Below is a small trained network, with its code and all its weights. Each question gives an input and a target symbol and asks what happens when units are switched off, that is, made to give their printed mean instead of their output.

import numpy as np


def w(rows, s, z=0):
    codes = np.array(rows[::2]) - 128.0
    scale = np.full(codes.shape[1], s)
    scale[-1] = z or s
    return codes * scale


def norm(h):
    return h / np.sqrt((h * h).mean(-1, keepdims=True) + 1e-5)


def f(y):
    return np.maximum(y, 0)


def softmax(a):
    e = np.exp(a - a.max(-1, keepdims=True))
    return e / e.sum(-1, keepdims=True)


def log_softmax(a):
    a = a - a.max(-1, keepdims=True)
    return a - np.log(np.exp(a).sum(-1, keepdims=True))


def net(x, mask):
    ids = ['ΞΣΩγηλ'.index(c) for c in x.split()]
    T = len(ids)
    res = E[ids] + P[:T]
    u = 0
    for l in range(2):
        r = norm(res)
        for j in range(2):
            rows = slice(2 * j, 2 * j + 2)
            q, k, v = (r @ M[l][rows].T for M in (Q, K, V))
            z = softmax(np.where(np.tri(T) > 0, q @ k.T / 2**0.5, -1e9)) @ v
            o = O[l][rows]
            res = res + np.where(mask[u + j], z, o[:, -1]) @ o[:, :-1]
        u += 2
        y = f(norm(res) @ A[l][:, :-1].T + A[l][:, -1])
        res = res + np.where(mask[u : u + 16], y, B[l][:, -1]) @ B[l][:, :-1]
        u += 16
    return log_softmax(norm(res)[-1] @ U[:, :-1].T + U[:, -1])


Q, K, V, O, A, B = {}, {}, {}, {}, {}, {}
E = w([
[226,108,193,188,87,134,186],'Ξ',
[52,148,164,57,173,136,69],'Σ',
[146,171,254,110,158,105,143],'Ω',
[186,90,200,116,123,153,45],'γ',
[155,137,59,84,186,109,241],'η',
[119,37,100,175,79,246,107],'λ',
],0.00042)
P = w([
[117,132,177,146,146,148,155],'0',
[92,39,135,62,162,116,131],'1',
[193,93,121,83,117,166,132],'2',
[103,83,121,184,202,70,116],'3',
[203,191,115,136,171,165,114],'4',
[87,59,121,76,67,79,131],'5',
[175,169,114,63,60,170,127],'6',
[109,171,110,231,198,111,108],'7',
[171,224,113,155,125,188,127],'8',
[72,99,134,60,2,107,153],'9',
],0.00087)
Q[0] = w([
[181,218,104,155,175,176,115],'0.h1',
[108,141,96,228,241,73,106],'0.h1',
[106,127,115,254,208,57,99],'0.h2',
[179,255,121,182,189,210,116],'0.h2',
],0.0052)
K[0] = w([
[175,139,125,51,18,176,122],'0.h1',
[95,28,139,66,65,103,144],'0.h1',
[71,11,126,23,60,76,135],'0.h2',
[159,161,119,38,3,154,140],'0.h2',
],0.0049)
V[0] = w([
[252,89,82,115,83,124,84],'0.h1',
[164,52,133,123,18,222,100],'0.h1',
[254,194,222,177,128,102,163],'0.h2',
[103,122,196,116,146,94,4],'0.h2',
],0.0017)
O[0] = w([
[11,79,113,77,139,83,175,44],'0.h1',
[88,22,164,70,45,105,148,101],'0.h1',
[53,71,136,241,230,89,124,252],'0.h2',
[113,136,148,105,188,249,203,91],'0.h2',
],0.0018,0.00043)
A[0] = w([
[125,34,214,160,86,183,153,107],'0.n1',
[102,99,134,192,14,151,100,76],'0.n2',
[176,91,248,150,160,198,160,101],'0.n3',
[106,182,140,61,132,198,71,29],'0.n4',
[105,210,229,131,127,160,94,111],'0.n5',
[171,81,156,123,196,68,146,54],'0.n6',
[96,180,117,242,241,106,90,122],'0.n7',
[124,165,170,129,163,118,176,106],'0.n8',
[162,154,215,65,64,75,171,93],'0.n9',
[185,156,203,122,95,186,110,42],'0.n10',
[180,151,194,101,117,221,95,65],'0.n11',
[79,93,189,118,130,202,193,59],'0.n12',
[176,131,88,118,174,100,111,3],'0.n13',
[127,40,74,128,109,129,142,92],'0.n14',
[45,105,133,65,165,98,84,64],'0.n15',
[182,150,92,125,171,116,117,22],'0.n16',
],0.0012)
B[0] = w([
[39,209,175,102,125,108,142,200],'0.n1',
[125,155,129,53,118,33,69,167],'0.n2',
[80,187,124,142,94,243,151,220],'0.n3',
[46,240,104,126,19,61,143,154],'0.n4',
[119,129,30,110,79,119,124,197],'0.n5',
[126,135,65,28,94,109,107,164],'0.n6',
[160,47,119,115,5,163,131,255],'0.n7',
[130,122,116,129,121,154,60,163],'0.n8',
[161,62,199,113,103,204,75,172],'0.n9',
[185,125,145,158,74,222,193,156],'0.n10',
[175,143,125,173,61,199,215,180],'0.n11',
[82,223,145,115,214,129,92,157],'0.n12',
[66,99,74,24,127,80,146,132],'0.n13',
[142,208,137,129,140,89,124,170],'0.n14',
[193,108,211,193,108,166,122,164],'0.n15',
[69,95,82,55,114,70,140,136],'0.n16',
],0.0013,0.0008)
Q[1] = w([
[132,179,83,100,102,135,227],'1.h1',
[124,97,172,155,145,129,36],'1.h1',
[160,220,106,160,24,43,48],'1.h2',
[91,92,61,105,170,120,254],'1.h2',
],0.0017)
K[1] = w([
[96,51,114,114,211,95,191],'1.h1',
[145,189,142,141,50,157,65],'1.h1',
[52,248,136,201,47,86,92],'1.h2',
[227,167,52,62,174,66,193],'1.h2',
],0.0017)
V[1] = w([
[203,187,2,34,176,99,178],'1.h1',
[56,203,180,226,15,97,105],'1.h1',
[68,189,226,110,65,243,78],'1.h2',
[107,208,192,245,111,212,54],'1.h2',
],0.00084)
O[1] = w([
[1,146,189,191,95,141,167,66],'1.h1',
[224,43,109,102,162,193,188,45],'1.h1',
[148,56,32,114,225,68,93,255],'1.h2',
[151,29,104,37,148,50,146,210],'1.h2',
],0.001,0.00032)
A[1] = w([
[123,158,207,175,60,154,80,107],'1.n1',
[51,217,102,189,57,87,174,92],'1.n2',
[63,194,208,179,79,184,125,111],'1.n3',
[102,125,37,237,177,173,92,127],'1.n4',
[236,89,95,177,24,109,164,130],'1.n5',
[222,150,191,184,128,99,46,18],'1.n6',
[80,52,137,76,127,228,205,106],'1.n7',
[29,135,217,113,185,161,181,37],'1.n8',
[171,210,125,37,179,243,112,103],'1.n9',
[209,48,54,32,251,96,184,11],'1.n10',
[101,56,171,134,139,115,36,65],'1.n11',
[67,22,162,206,160,41,114,50],'1.n12',
[219,127,185,181,115,110,45,20],'1.n13',
[199,84,40,49,225,80,215,153],'1.n14',
[133,154,100,221,209,216,133,128],'1.n15',
[184,172,160,172,113,97,25,49],'1.n16',
],0.0011,0.0012)
B[1] = w([
[149,102,134,115,150,97,101,186],'1.n1',
[190,137,91,148,166,159,135,212],'1.n2',
[143,78,154,92,139,119,129,193],'1.n3',
[176,101,165,98,115,141,98,177],'1.n4',
[74,155,128,94,175,134,110,220],'1.n5',
[176,123,112,170,168,110,11,153],'1.n6',
[151,172,139,147,155,111,78,221],'1.n7',
[98,161,147,107,204,143,95,148],'1.n8',
[120,119,98,141,73,101,190,235],'1.n9',
[159,125,210,175,111,254,201,182],'1.n10',
[146,147,128,173,109,129,173,168],'1.n11',
[123,100,107,163,69,120,191,159],'1.n12',
[187,135,98,187,188,110,41,154],'1.n13',
[101,112,151,115,100,86,46,255],'1.n14',
[153,120,149,95,83,131,87,200],'1.n15',
[170,125,117,141,119,110,37,164],'1.n16',
],0.0022,0.00085)
U = w([
[207,48,224,182,157,204,80,219],'Ξ',
[83,98,171,7,45,82,114,129],'Σ',
[150,193,21,146,143,12,62,170],'Ω',
[166,220,64,138,95,204,248,132],'γ',
[61,37,122,231,111,94,216,6],'η',
[20,155,172,116,252,165,150,6],'λ',
],0.0036,0.0024)

Each question gives the input, a string of symbols that net reads in full, and the target symbol t.
The units are the heads (2 rows each of Q, K, V and O) and the neurons (one row each of A and B). Each row of codes is followed by its name. A weight is (code - 128) times the scale printed after its matrix; where a second scale follows, it is the last column's (O, A, B and U).
mask holds one flag per unit, layer by layer, with each layer's heads first. A switched-off unit (its flag False) gives its mean, the last column of its rows in O or B, instead of its output. The means were averaged over made-up inputs and are rounded, as every weight is.
A unit's drop is (log p(t) with every unit on - log p(t) with that unit switched off) / (log p(t) with every unit on - log p(t) with every unit switched off).
The circuit of an input: a set's keep is (log p(t) with only the set's units on - log p(t) with every unit switched off) / (log p(t) with every unit on - log p(t) with every unit switched off). Starting from the 12 units with the biggest drops (on a tie, the unit counted first), units are removed one at a time, each time the one whose removal leaves the highest keep (on an exact tie, the one counted first), for as long as the keep stays at least 0.8.
circuit, biggest first: the units of the circuit, biggest drop first
k most important neurons: the k neurons with the biggest drops, biggest first
k most important neurons of layer l: the k neurons of layer l with the biggest drops, biggest first
drop of u: that unit's drop, to one decimal
input γ Σ Σ Ω η η Ξ, target Ω: circuit, biggest first	(0.h2 0.h1 1.n10 1.n5)
input η Σ η Σ λ η η Σ γ η, target γ: circuit, biggest first	(0.h1 0.h2)
input Σ η η λ η η η η η Ξ, target Ω: 2 most important neurons	(0.n2 1.n10)
input η η Ω Ω Ω η η η Ω γ, target Ω: circuit, biggest first	(0.h1 0.h2 1.n10)
input η η Σ Σ η Ω Ξ η Ξ, target η: circuit, biggest first	(0.h1 0.h2)
input Σ Ω Ω λ λ λ λ η, target Σ: circuit, biggest first	(0.h2 0.h1)
input Σ Σ Ξ Σ Ξ η λ, target η: circuit, biggest first	(0.h2 0.h1 1.n12)
input Ξ Σ Ω Ξ, target γ: circuit, biggest first	(0.h2 0.n3)
input λ Ω γ Ω λ, target λ: 2 most important neurons	(0.n1 0.n12)
input Ξ γ Σ Σ η γ η γ, target λ: 2 most important neurons	(0.n1 1.n8)
input λ η η η γ η λ Ξ η Σ, target η: 2 most important neurons	(1.n12 1.n14)
input η λ η λ η Σ Ξ Ω λ Ω, target Ξ: circuit, biggest first	(0.h2 0.h1 1.n3)
input λ η Σ Ξ λ η η Σ Σ Ω, target γ: circuit, biggest first	(0.h1 0.h2 1.n14)
input η Ω η η Σ Σ η Ω Σ Ω, target Ξ: circuit, biggest first	(0.h1 0.h2 1.n3)
input λ λ Σ Σ, target Σ: circuit, biggest first	(0.h2)
input Σ Σ η Σ γ λ η λ, target Σ: circuit, biggest first	(0.h2 0.h1)
input λ η η η γ η Σ, target λ: circuit, biggest first	(0.h1 0.h2 1.n8 0.n7)
input Σ η γ Ω η, target λ: most important neuron of layer 1	(1.n10)
input Σ Σ Ω, target γ: 2 most important neurons	(1.n9 0.n3)
input Ξ η η η λ η, target γ: 2 most important neurons	(1.n2 1.n14)
input Σ Σ Ω Σ η, target Ξ: 2 most important neurons of layer 1	(1.n10 1.n14)
input γ Ξ Σ Ξ Σ Ω, target η: 2 most important neurons of layer 1	(1.n12 1.n11)
input Ω λ Σ η Ξ Σ λ η Ω, target Σ: most important neuron of layer 0	(0.n9)
input λ Ω Σ Σ η η λ η η Σ, target Ω: drop of 0.h2	0.2
input η Σ Σ Σ γ Ξ η η, target η: drop of 0.n5	0.1
